Below is a small trained network, with its code and all its weights. Each question gives an input and a class and asks what happens when units are switched off, that is, made to give their printed mean instead of their output.

import numpy as np


def w(rows, s, z=0):
    codes = np.array(rows[::2]) - 128.0
    scale = np.full(codes.shape[1], s)
    scale[-1] = z or s
    return codes * scale


def norm(h):
    return h / np.sqrt((h * h).mean(-1, keepdims=True) + 1e-5)


def f(y):
    return np.maximum(y, 0)


def log_softmax(a):
    a = a - a.max(-1, keepdims=True)
    return a - np.log(np.exp(a).sum(-1, keepdims=True))


def net(x, mask):
    res = np.array(x, float).reshape(1, 3) / 4 @ E
    u = 0
    for l in range(3):
        y = f(norm(res) @ A[l][:, :-1].T + A[l][:, -1])
        res = res + np.where(mask[u : u + 5], y, B[l][:, -1]) @ B[l][:, :-1]
        u += 5
    return log_softmax(norm(res)[-1] @ U[:, :-1].T + U[:, -1])


A, B = {}, {}
E = w([
[137,121,138,118,131,121,135],'x0',
[171,89,53,45,131,117,57],'x1',
[148,255,156,87,56,119,117],'x2',
],0.0072)
A[0] = w([
[88,67,119,229,129,149,124,58],'0.n0',
[134,4,85,131,149,129,89,42],'0.n1',
[144,142,87,62,141,124,98,11],'0.n2',
[129,45,166,166,176,125,193,100],'0.n3',
[145,169,161,148,130,126,153,71],'0.n4',
],0.014,0.0012)
B[0] = w([
[222,94,99,139,44,70,67,214],'0.n0',
[53,172,185,98,239,166,255,247],'0.n1',
[171,121,130,79,29,143,26,194],'0.n2',
[172,103,120,173,54,115,6,224],'0.n3',
[78,197,225,159,166,134,160,186],'0.n4',
],0.008,0.012)
A[1] = w([
[59,90,104,98,253,161,241,108],'1.n0',
[159,103,59,177,101,59,124,14],'1.n1',
[29,198,183,180,155,140,227,91],'1.n2',
[118,122,187,163,165,91,187,95],'1.n3',
[79,161,205,114,183,165,180,6],'1.n4',
],0.012,0.0014)
B[1] = w([
[199,75,244,6,205,205,147,211],'1.n0',
[117,103,172,201,156,126,125,163],'1.n1',
[119,139,101,104,163,118,160,252],'1.n2',
[112,161,94,89,104,145,125,186],'1.n3',
[137,109,138,177,145,95,137,233],'1.n4',
],0.016,0.013)
A[2] = w([
[115,158,33,60,23,130,56,1],'2.n0',
[118,89,145,231,112,107,70,49],'2.n1',
[119,93,64,141,169,109,154,199],'2.n2',
[146,68,118,234,109,97,89,31],'2.n3',
[81,205,56,156,228,55,252,4],'2.n4',
],0.014,0.0013)
B[2] = w([
[121,182,87,67,81,131,8,183],'2.n0',
[160,41,107,152,74,80,135,193],'2.n1',
[153,124,201,151,66,127,119,141],'2.n2',
[136,68,213,248,94,155,113,194],'2.n3',
[53,193,131,137,66,86,214,249],'2.n4',
],0.016)
U = w([
[153,38,170,230,67,103,118,204],'0',
[126,188,88,44,64,129,13,172],'1',
[121,135,62,148,161,131,149,2],'2',
[162,92,195,34,203,170,167,200],'3',
[36,221,124,140,79,68,252,195],'4',
[105,131,58,142,163,127,144,7],'5',
],0.011,0.0048)

Each question gives the input, the list of numbers given to net, and the class t.
The units are the neurons (one row each of A and B). Each row of codes is followed by its name. A weight is (code - 128) times the scale printed after its matrix; where a second scale follows, it is the last column's (A, B and U).
mask holds one flag per neuron, layer by layer. A switched-off neuron (its flag False) gives its mean, the last column of its row in B, instead of its output. The means were averaged over made-up inputs and are rounded, as every weight is.
A unit's drop is (log p(t) with every unit on - log p(t) with that unit switched off) / (log p(t) with every unit on - log p(t) with every unit switched off).
The circuit of an input: a set's keep is (log p(t) with only the set's units on - log p(t) with every unit switched off) / (log p(t) with every unit on - log p(t) with every unit switched off). Starting from the 12 units with the biggest drops (on a tie, the unit counted first), units are removed one at a time, each time the one whose removal leaves the highest keep (on an exact tie, the one counted first), for as long as the keep stays at least 0.8.
circuit, biggest first: the units of the circuit, biggest drop first
top k neurons: the k neurons with the biggest drops, biggest first
drop when u is switched off: that unit's drop, to one decimal
input [-3,2,-4], class 3: circuit, biggest first	(0.n1, 1.n0)
input [-5,6,-4], class 3: top 2 neurons	(0.n1, 1.n0)
input [1,5,1], class 1: top 2 neurons	(0.n2, 1.n0)
input [3,8,-3], class 3: top 2 neurons	(0.n1, 1.n0)
input [-2,3,-1], class 3: top 2 neurons	(0.n1, 1.n0)
input [2,8,-1], class 3: top neuron	(0.n1)
input [-7,8,1], class 1: top 2 neurons	(0.n2, 1.n0)
input [3,1,4], class 1: top 3 neurons	(0.n1, 1.n4, 1.n0)
input [6,7,1], class 1: top 2 neurons	(0.n2, 1.n0)
input [2,-4,0], class 0: drop when 0.n1 is switched off	5.8
input [-1,7,-7], class 3: drop when 1.n0 is switched off	0.4
input [7,3,-1], class 3: drop when 1.n0 is switched off	1.2
input [2,3,-8], class 3: drop when 1.n0 is switched off	0.1
